Below is a small trained network, with its code and all its weights. Each question gives an input and a class and asks what happens when units are switched off, that is, made to give their printed mean instead of their output.

import numpy as np


def w(rows, s, z=0):
    codes = np.array(rows[::2]) - 128.0
    scale = np.full(codes.shape[1], s)
    scale[-1] = z or s
    return codes * scale


def f(y):
    return np.maximum(y, 0)


def log_softmax(a):
    a = a - a.max(-1, keepdims=True)
    return a - np.log(np.exp(a).sum(-1, keepdims=True))


def net(x, mask):
    res = np.array(x, float).reshape(1, 8) / 4 @ E
    y = f(res @ A[0][:, :-1].T + A[0][:, -1])
    res = res + np.where(mask, y, B[0][:, -1]) @ B[0][:, :-1]
    return log_softmax(res[-1] @ U[:, :-1].T + U[:, -1])


A, B = {}, {}
E = w([
[120,139,124,121,136,135,126],'x0',
[158,77,140,254,10,134,116],'x1',
[109,235,190,111,85,87,38],'x2',
[115,136,124,132,130,146,127],'x3',
[176,20,120,84,156,209,39],'x4',
[118,130,121,121,138,136,125],'x5',
[105,145,118,130,138,157,121],'x6',
[29,100,220,203,227,121,93],'x7',
],0.008)
A[0] = w([
[130,128,106,86,62,131,125,20],'neuron 1',
[175,93,129,116,149,173,46,72],'neuron 2',
[168,147,78,110,88,126,126,36],'neuron 3',
[123,66,97,154,121,155,169,97],'neuron 4',
[90,151,143,110,73,112,82,102],'neuron 5',
[78,77,157,174,133,83,87,97],'neuron 6',
[122,157,145,110,79,98,10,106],'neuron 7',
[128,87,102,197,27,121,85,135],'neuron 8',
[160,135,131,95,78,171,142,3],'neuron 9',
[76,94,185,133,145,127,107,51],'neuron 10',
],0.012,0.0043)
B[0] = w([
[182,166,206,119,182,194,149,169],'neuron 1',
[231,123,84,252,151,11,74,224],'neuron 2',
[140,130,206,137,175,195,146,188],'neuron 3',
[27,81,78,126,120,164,161,219],'neuron 4',
[127,49,103,126,184,77,166,194],'neuron 5',
[104,180,183,140,145,166,85,224],'neuron 6',
[45,64,135,73,142,98,255,230],'neuron 7',
[67,203,84,77,137,136,80,255],'neuron 8',
[169,132,182,170,139,165,164,164],'neuron 9',
[186,62,185,180,113,200,111,210],'neuron 10',
],0.0087,0.0075)
U = w([
[195,108,254,115,101,223,164,2],'0',
[104,13,112,82,94,87,191,100],'1',
[183,175,86,188,145,29,158,127],'2',
[141,69,154,55,60,123,119,238],'3',
[147,116,127,97,119,110,130,168],'4',
[129,165,96,82,148,108,90,119],'5',
],0.0099,0.0074)

Each question gives the input, the list of numbers given to net, and the class t.
The units are the neurons (one row each of A and B). Each row of codes is followed by its name. A weight is (code - 128) times the scale printed after its matrix; where a second scale follows, it is the last column's (A, B and U).
mask holds one flag per neuron, in row order. A switched-off neuron (its flag False) gives its mean, the last column of its row in B, instead of its output. The means were averaged over made-up inputs and are rounded, as every weight is.
A unit's drop is (log p(t) with every unit on - log p(t) with that unit switched off) / (log p(t) with every unit on - log p(t) with every unit switched off).
The circuit of an input: a set's keep is (log p(t) with only the set's units on - log p(t) with every unit switched off) / (log p(t) with every unit on - log p(t) with every unit switched off). Starting from all 10 units, units are removed one at a time, each time the one whose removal leaves the highest keep (on an exact tie, the one counted first), for as long as the keep stays at least 0.8.
units of the circuit, in order: the units of the circuit, biggest drop first
most important unit: the unit with the biggest drop
top k neurons: the k neurons with the biggest drops, biggest first
drop of u: that unit's drop, to one decimal
input [6,-3,1,5,8,0,-6,5], class 2: units of the circuit, in order => (neuron 2)
input [-7,-4,6,5,-7,-2,-1,7], class 0: top 4 neurons => (neuron 10; neuron 2; neuron 6; neuron 8)
input [2,-2,1,-4,3,6,-4,-6], class 0: units of the circuit, in order => (neuron 3; neuron 1)
input [8,-2,0,-8,8,4,-1,-8], class 0: top 2 neurons => (neuron 3; neuron 1)
input [-7,8,-1,-3,1,-2,7,-5], class 5: top 2 neurons => (neuron 8; neuron 10)
input [-2,4,5,-3,4,3,-2,1], class 1: top 2 neurons => (neuron 7; neuron 5)
input [3,0,4,-2,0,-6,2,-6], class 0: units of the circuit, in order => (neuron 1; neuron 3)
input [6,-4,2,5,-3,-3,-7,6], class 0: units of the circuit, in order => (neuron 10; neuron 2)
input [-6,-2,-2,6,-6,-2,-1,6], class 0: top 2 neurons => (neuron 2; neuron 10)
input [6,3,8,-1,-8,3,2,2], class 1: top 3 neurons => (neuron 7; neuron 5; neuron 2)
input [7,6,4,2,-5,1,7,0], class 5: top 3 neurons => (neuron 8; neuron 2; neuron 10)
input [-5,-6,0,1,-3,-3,-7,-8], class 0: top 2 neurons => (neuron 3; neuron 1)
input [-7,7,6,4,-1,2,-6,-6], class 5: top 2 neurons => (neuron 8; neuron 10)
input [-4,5,6,-1,6,-6,-2,-3], class 1: most important unit => neuron 7
input [7,-2,4,4,2,5,-7,5], class 0: top 3 neurons => (neuron 10; neuron 8; neuron 6)
input [-5,-2,7,-4,-1,3,-7,5], class 1: top 2 neurons => (neuron 7; neuron 5)
input [0,-3,-3,3,7,-5,-2,2], class 2: top 2 neurons => (neuron 2; neuron 7)
input [-5,2,3,-1,6,5,3,4], class 2: drop of neuron 2 => 1.4
input [8,-1,8,-8,7,6,7,-7], class 1: drop of neuron 9 => -0.1
input [6,-5,2,2,5,-3,4,-4], class 2: drop of neuron 4 => 0.1
input [8,-3,-4,-3,-2,1,8,-7], class 0: most important unit => neuron 3
input [-4,4,-2,-4,8,-2,6,4], class 2: drop of neuron 2 => 1.2
